Here is a tiny trained network, its code and every weight. The questions are about switching its units off for an input and a class, where a switched-off unit gives its printed mean instead of its output.

import numpy as np


def w(rows, s, z=0):
    codes = np.array(rows[::2]) - 128.0
    scale = np.full(codes.shape[1], s)
    scale[-1] = z or s
    return codes * scale


def f(y):
    return np.maximum(y, 0)


def log_softmax(a):
    a = a - a.max(-1, keepdims=True)
    return a - np.log(np.exp(a).sum(-1, keepdims=True))


def net(x, mask):
    res = np.array(x, float).reshape(1, 8) / 4 @ E
    y = f(res @ A[0][:, :-1].T + A[0][:, -1])
    res = res + np.where(mask, y, B[0][:, -1]) @ B[0][:, :-1]
    return log_softmax(res[-1] @ U[:, :-1].T + U[:, -1])


A, B = {}, {}
E = w([
[78,159,55,36,62,174,69],'x0',
[145,254,227,68,112,145,141],'x1',
[131,126,127,127,129,132,123],'x2',
[127,124,130,123,131,131,127],'x3',
[129,128,129,130,132,126,130],'x4',
[63,73,169,53,123,42,138],'x5',
[204,128,124,85,177,87,20],'x6',
[134,133,125,121,129,127,131],'x7',
],0.0077)
A[0] = w([
[195,217,78,203,113,223,115,138],'N1',
[100,153,23,45,64,174,56,46],'N2',
[201,79,193,214,214,62,186,87],'N3',
[210,135,149,87,187,82,17,115],'N4',
[29,132,156,169,32,193,255,223],'N5',
[145,237,239,101,103,157,127,58],'N6',
[37,79,195,42,99,20,142,174],'N7',
[195,102,212,207,187,88,160,80],'N8',
[137,238,254,66,122,154,140,2],'N9',
],0.0056,0.0016)
B[0] = w([
[142,179,48,82,222,97,247,214],'N1',
[48,149,217,65,65,210,180,207],'N2',
[40,127,191,72,70,205,163,209],'N3',
[213,146,193,166,43,67,67,185],'N4',
[234,171,166,207,47,29,55,253],'N5',
[81,27,22,205,159,175,56,204],'N6',
[167,198,31,126,245,43,197,216],'N7',
[52,140,189,27,83,208,194,196],'N8',
[78,2,32,209,145,205,38,208],'N9',
],0.0057,0.0076)
U = w([
[88,2,71,183,143,168,81,104],'0',
[68,168,191,50,72,185,155,58],'1',
[144,158,127,139,130,116,125,254],'2',
[216,178,167,170,57,75,86,91],'3',
[149,199,75,106,239,104,174,97],'4',
],0.0098,0.0041)

Each question gives the input, the list of numbers given to net, and the class t.
The units are the neurons (one row each of A and B). Each row of codes is followed by its name. A weight is (code - 128) times the scale printed after its matrix; where a second scale follows, it is the last column's (A, B and U).
mask holds one flag per neuron, in row order. A switched-off neuron (its flag False) gives its mean, the last column of its row in B, instead of its output. The means were averaged over made-up inputs and are rounded, as every weight is.
A unit's drop is (log p(t) with every unit on - log p(t) with that unit switched off) / (log p(t) with every unit on - log p(t) with every unit switched off).
The circuit of an input: a set's keep is (log p(t) with only the set's units on - log p(t) with every unit switched off) / (log p(t) with every unit on - log p(t) with every unit switched off). Starting from all 9 units, units are removed one at a time, each time the one whose removal leaves the highest keep (on an exact tie, the one counted first), for as long as the keep stays at least 0.8.
circuit, biggest first: the units of the circuit, biggest drop first
unit that matters most: the unit with the biggest drop
k most important neurons: the k neurons with the biggest drops, biggest first
drop of u: that unit's drop, to one decimal
input [1,5,-5,-4,7,1,2,-3], class 0: 3 most important neurons => N9; N6; N5
input [-1,-3,-3,5,5,1,5,5], class 3: unit that matters most => N4
input [2,8,-4,-4,5,-8,5,1], class 0: circuit, biggest first => N9; N6
input [-4,-1,1,7,5,6,-1,-1], class 4: 2 most important neurons => N7; N2
input [1,-5,-5,-4,-8,7,8,7], class 3: 2 most important neurons => N4; N1
input [3,-5,4,5,4,-6,0,-2], class 4: 3 most important neurons => N1; N9; N6
input [6,0,1,-1,2,-4,6,2], class 1: 2 most important neurons => N2; N5
input [5,3,7,3,4,1,-7,5], class 2: circuit, biggest first => N5; N3
input [8,-7,-6,1,4,0,-6,-3], class 1: 3 most important neurons => N2; N9; N6
input [-7,5,7,5,-8,-7,-4,-5], class 1: 2 most important neurons => N8; N3
input [-6,7,-2,-8,-8,5,7,3], class 0: 3 most important neurons => N9; N6; N5
input [-7,-4,1,7,-7,-4,-7,-8], class 1: circuit, biggest first => N3; N8
input [5,5,8,-7,5,8,-1,2], class 2: 2 most important neurons => N7; N1
input [2,-2,2,5,-5,7,-2,3], class 4: circuit, biggest first => N7
input [-4,7,-3,-2,2,7,-3,-1], class 0: 3 most important neurons => N9; N6; N1
input [7,-7,-5,-4,-4,-2,-8,5], class 3: circuit, biggest first => N5; N9
input [-5,4,-4,3,-4,1,-8,3], class 3: 3 most important neurons => N5; N2; N1
input [-8,-4,4,4,-4,-5,1,-1], class 1: drop of N3 => 0.3
input [-3,5,-2,-4,-4,2,-2,0], class 0: drop of N1 => 0.1
input [-8,2,-6,2,5,5,-5,8], class 1: drop of N8 => 0.8
input [-6,-1,-1,-3,7,4,5,1], class 1: unit that matters most => N3
